Below are the code and all the weights of a small trained network. Each question names an input and a target symbol and asks about switching units off, where a switched-off unit gives its printed mean instead of its output.

import numpy as np


def w(rows, s, z=0):
    codes = np.array(rows[::2]) - 128.0
    scale = np.full(codes.shape[1], s)
    scale[-1] = z or s
    return codes * scale


def f(y):
    return y / 2 * (1 + np.tanh(0.7978845608 * (y + 0.044715 * y**3)))


def softmax(a):
    e = np.exp(a - a.max(-1, keepdims=True))
    return e / e.sum(-1, keepdims=True)


def log_softmax(a):
    a = a - a.max(-1, keepdims=True)
    return a - np.log(np.exp(a).sum(-1, keepdims=True))


def net(x, mask):
    ids = ['βδξπτφ'.index(c) for c in x.split()]
    T = len(ids)
    res = E[ids] + P[:T]
    r = res
    for j in range(3):
        rows = slice(3 * j, 3 * j + 3)
        q, k, v = (r @ M[0][rows].T for M in (Q, K, V))
        z = softmax(np.where(np.tri(T) > 0, q @ k.T / 3**0.5, -1e9)) @ v
        o = O[0][rows]
        res = res + np.where(mask[j], z, o[:, -1]) @ o[:, :-1]
    y = f(res @ A[0][:, :-1].T + A[0][:, -1])
    res = res + np.where(mask[3:7], y, B[0][:, -1]) @ B[0][:, :-1]
    return log_softmax(res[-1] @ U[:, :-1].T + U[:, -1])


Q, K, V, O, A, B = {}, {}, {}, {}, {}, {}
E = w([
[76,81,189,158,140,59],'β',
[188,61,197,125,178,89],'δ',
[158,65,151,88,31,210],'ξ',
[47,190,143,49,78,14],'π',
[165,253,181,118,135,66],'τ',
[149,114,37,201,193,222],'φ',
],0.015)
P = w([
[129,96,126,167,108,61],'0',
[139,127,173,174,112,93],'1',
[145,122,138,170,156,68],'2',
[118,148,38,154,123,57],'3',
[103,159,122,131,135,118],'4',
[120,109,140,151,155,89],'5',
[96,110,69,144,139,75],'6',
[41,195,152,114,148,158],'7',
[91,130,114,117,90,147],'8',
[101,106,8,140,145,93],'9',
],0.012)
Q[0] = w([
[120,103,124,122,37,97],'h1',
[116,119,125,126,99,108],'h1',
[151,145,29,163,78,157],'h1',
[103,85,118,152,129,196],'h2',
[179,137,154,183,129,62],'h2',
[129,148,192,103,170,108],'h2',
[116,59,27,164,127,101],'h3',
[125,188,246,192,122,211],'h3',
[126,94,178,126,143,88],'h3',
],0.011)
K[0] = w([
[62,245,122,73,176,197],'h1',
[128,176,140,52,227,119],'h1',
[24,121,210,227,212,159],'h1',
[132,246,36,104,215,216],'h2',
[43,172,185,174,235,2],'h2',
[100,219,155,92,91,29],'h2',
[55,180,166,84,91,173],'h3',
[163,54,87,145,76,31],'h3',
[63,170,40,93,126,176],'h3',
],0.0078)
V[0] = w([
[81,40,123,91,116,118],'h1',
[71,177,188,174,171,70],'h1',
[84,155,144,84,122,86],'h1',
[104,36,146,151,110,111],'h2',
[171,110,186,36,89,120],'h2',
[150,79,109,109,172,153],'h2',
[65,43,146,140,49,95],'h3',
[96,91,80,255,201,159],'h3',
[42,97,129,7,88,102],'h3',
],0.0097)
O[0] = w([
[77,123,81,59,92,106,130],'h1',
[174,108,171,125,186,91,253],'h1',
[151,110,176,72,245,114,197],'h1',
[137,122,105,112,68,67,177],'h2',
[67,157,154,119,159,89,71],'h2',
[102,58,182,141,138,128,75],'h2',
[122,120,84,71,61,96,214],'h3',
[118,76,34,168,189,91,102],'h3',
[154,117,119,68,97,165,133],'h3',
],0.011,0.0052)
A[0] = w([
[135,254,112,108,81,204,213],'n1',
[55,106,187,239,218,134,39],'n2',
[85,133,69,207,136,167,2],'n3',
[135,204,55,82,233,51,139],'n4',
],0.0071,0.0041)
B[0] = w([
[93,38,212,140,183,101,174],'n1',
[119,125,137,76,43,137,176],'n2',
[214,118,154,89,167,168,145],'n3',
[199,86,127,150,103,254,250],'n4',
],0.0094,0.013)
U = w([
[190,164,63,133,120,39,42],'β',
[149,139,113,182,150,15,43],'δ',
[109,181,84,132,66,85,214],'ξ',
[154,180,103,62,148,102,3],'π',
[157,204,212,228,131,76,224],'τ',
[137,97,118,253,98,139,126],'φ',
],0.006,0.0023)

Each question gives the input, a string of symbols that net reads in full, and the target symbol t.
The units are the heads (3 rows each of Q, K, V and O) and the neurons (one row each of A and B). Each row of codes is followed by its name. A weight is (code - 128) times the scale printed after its matrix; where a second scale follows, it is the last column's (O, A, B and U).
mask holds one flag per unit, heads first, then neurons. A switched-off unit (its flag False) gives its mean, the last column of its rows in O or B, instead of its output. The means were averaged over made-up inputs and are rounded, as every weight is.
A unit's drop is (log p(t) with every unit on - log p(t) with that unit switched off) / (log p(t) with every unit on - log p(t) with every unit switched off).
The circuit of an input: a set's keep is (log p(t) with only the set's units on - log p(t) with every unit switched off) / (log p(t) with every unit on - log p(t) with every unit switched off). Starting from all 7 units, units are removed one at a time, each time the one whose removal leaves the highest keep (on an exact tie, the one counted first), for as long as the keep stays at least 0.8.
circuit, biggest first: the units of the circuit, biggest drop first
most important unit: the unit with the biggest drop
top k neurons: the k neurons with the biggest drops, biggest first
heads that matter: for each layer, one digit per head in row order, 1 if its drop is at least 0.15 and else 0, layers parted by /
drop of u: that unit's drop, to one decimal
input π τ φ β β τ δ π β δ, target π: most important unit -> h3
input β π π β δ, target π: circuit, biggest first -> h3; h1
input β β β, target β: heads that matter -> 011
input ξ φ β ξ ξ δ τ δ ξ β, target ξ: heads that matter -> 101
input ξ δ ξ, target ξ: circuit, biggest first -> h1; n4
input π τ β τ δ δ β, target τ: circuit, biggest first -> h3; h1
input π δ δ δ β φ τ τ ξ, target τ: heads that matter -> 100
input β β τ, target β: circuit, biggest first -> h3; h2
input ξ δ ξ δ, target ξ: circuit, biggest first -> h1; h3
input φ τ ξ δ ξ δ β τ β δ, target τ: heads that matter -> 001
input τ φ δ, target φ: top 2 neurons -> n4; n2
input ξ ξ β, target ξ: heads that matter -> 100
input π ξ δ π φ π, target φ: drop of h3 -> 0.9
input τ δ β τ τ β τ ξ π, target τ: top neuron -> n2
input β ξ τ β π δ π π ξ ξ, target π: drop of n1 -> 0.0
input β π π δ φ, target π: drop of h3 -> 0.7
input δ τ τ π β β, target π: drop of n1 -> 0.1
